Here is a tiny trained network, its code and every weight. The questions are about switching its units off for an input and a class, where a switched-off unit gives its printed mean instead of its output.

import numpy as np


def w(rows, s, z=0):
    codes = np.array(rows[::2]) - 128.0
    scale = np.full(codes.shape[1], s)
    scale[-1] = z or s
    return codes * scale


def f(y):
    return np.maximum(y, 0)


def log_softmax(a):
    a = a - a.max(-1, keepdims=True)
    return a - np.log(np.exp(a).sum(-1, keepdims=True))


def net(x, mask):
    res = np.array(x, float).reshape(1, 5) / 4 @ E
    y = f(res @ A[0][:, :-1].T + A[0][:, -1])
    res = res + np.where(mask, y, B[0][:, -1]) @ B[0][:, :-1]
    return log_softmax(res[-1] @ U[:, :-1].T + U[:, -1])


A, B = {}, {}
E = w([
[255,176,95,95,139,153,139,231,184],'x0',
[68,128,5,56,215,136,110,148,109],'x1',
[122,58,224,153,244,184,101,180,92],'x2',
[159,133,114,139,118,155,246,137,15],'x3',
[37,165,168,105,112,100,198,210,175],'x4',
],0.0063)
A[0] = w([
[235,107,92,143,148,131,49,39,74,124],'n1',
[228,135,107,126,140,131,137,203,186,59],'n2',
[91,104,146,148,126,129,102,35,88,71],'n3',
[23,144,169,119,93,102,195,228,169,86],'n4',
[127,114,227,123,241,166,111,154,89,73],'n5',
[121,160,55,112,20,122,142,72,160,91],'n6',
[100,116,136,137,123,129,158,101,90,78],'n7',
[96,119,154,118,133,124,16,117,249,35],'n8',
[131,143,76,114,54,111,151,90,140,2],'n9',
[88,121,51,120,178,134,128,143,122,88],'n10',
[152,127,156,142,100,133,169,133,88,149],'n11',
[214,133,111,124,141,135,144,194,162,46],'n12',
[167,124,232,164,41,143,137,106,151,46],'n13',
[12,116,169,147,118,111,140,55,116,71],'n14',
[84,128,24,106,190,154,97,136,115,74],'n15',
[140,130,168,135,101,122,91,115,177,133],'n16',
[129,108,189,141,188,135,98,148,104,48],'n17',
[181,123,204,155,84,132,116,97,128,84],'n18',
[155,125,116,120,123,147,242,146,20,75],'n19',
],0.011,0.0024)
B[0] = w([
[131,140,130,111,167,248,212,113,213,254],'n1',
[107,139,156,68,54,155,70,172,79,221],'n2',
[139,157,142,70,86,173,87,185,103,211],'n3',
[150,125,120,100,184,251,209,96,193,236],'n4',
[109,103,125,225,75,74,161,199,167,251],'n5',
[109,76,154,213,71,84,148,179,165,249],'n6',
[155,152,122,125,138,139,82,143,106,171],'n7',
[192,146,87,220,177,139,43,44,79,222],'n8',
[116,106,139,216,151,113,129,219,138,201],'n9',
[112,128,155,86,165,69,158,114,91,194],'n10',
[139,121,110,130,131,96,99,55,125,190],'n11',
[122,154,149,86,87,151,78,188,83,203],'n12',
[83,125,106,68,210,61,167,134,87,234],'n13',
[149,160,144,62,63,163,68,197,91,232],'n14',
[99,126,134,75,180,48,180,122,88,220],'n15',
[127,119,117,119,122,72,121,60,117,177],'n16',
[114,103,124,186,105,108,144,181,157,198],'n17',
[98,130,126,71,170,81,178,126,105,210],'n18',
[167,142,97,198,179,120,18,45,117,233],'n19',
],0.017,0.0086)
U = w([
[129,181,161,60,46,177,60,196,69,105],'0',
[93,67,135,230,83,76,153,192,181,101],'1',
[67,136,111,58,198,32,184,100,73,103],'2',
[200,153,73,191,154,128,49,42,103,134],'3',
[146,145,121,102,154,254,202,111,218,123],'4',
[119,125,121,115,105,105,141,91,144,254],'5',
],0.008,0.0079)

Each question gives the input, the list of numbers given to net, and the class t.
The units are the neurons (one row each of A and B). Each row of codes is followed by its name. A weight is (code - 128) times the scale printed after its matrix; where a second scale follows, it is the last column's (A, B and U).
mask holds one flag per neuron, in row order. A switched-off neuron (its flag False) gives its mean, the last column of its row in B, instead of its output. The means were averaged over made-up inputs and are rounded, as every weight is.
A unit's drop is (log p(t) with every unit on - log p(t) with that unit switched off) / (log p(t) with every unit on - log p(t) with every unit switched off).
The circuit of an input: a set's keep is (log p(t) with only the set's units on - log p(t) with every unit switched off) / (log p(t) with every unit on - log p(t) with every unit switched off). Starting from the 12 units with the biggest drops (on a tie, the unit counted first), units are removed one at a time, each time the one whose removal leaves the highest keep (on an exact tie, the one counted first), for as long as the keep stays at least 0.8.
circuit, biggest first: the units of the circuit, biggest drop first
top k neurons: the k neurons with the biggest drops, biggest first
drop when u is switched off: that unit's drop, to one decimal
input [4,4,-7,-8,1], class 3: circuit, biggest first => (n8)
input [6,-6,4,-3,7], class 4: top 2 neurons => (n4; n14)
input [-8,7,3,5,-2], class 0: top 3 neurons => (n14; n3; n13)
input [2,5,6,-3,-8], class 4: top 3 neurons => (n1; n6; n9)
input [3,2,-8,-6,-8], class 1: top 3 neurons => (n6; n4; n9)
input [6,6,5,-7,8], class 4: top 2 neurons => (n4; n19)
input [1,-5,5,6,5], class 3: top 2 neurons => (n19; n6)
input [1,-5,-2,6,-4], class 3: top 2 neurons => (n19; n15)
input [3,-8,-5,8,5], class 2: top 2 neurons => (n13; n8)
input [7,7,2,-2,-8], class 4: top 3 neurons => (n1; n14; n13)
input [-3,-4,-7,7,-4], class 1: top 3 neurons => (n6; n9; n8)
input [1,-8,-5,-8,-1], class 2: top 2 neurons => (n13; n18)
input [7,-4,6,5,7], class 0: top 2 neurons => (n2; n12)
input [3,-4,-4,1,8], class 4: circuit, biggest first => (n4)
input [7,6,5,4,0], class 0: top 2 neurons => (n2; n12)
input [-8,-3,4,5,7], class 0: drop when n14 is switched off => 2.9
input [-3,1,1,-4,-7], class 4: drop when n1 is switched off => 1.5
input [0,0,-2,8,-7], class 3: drop when n4 is switched off => 0.7
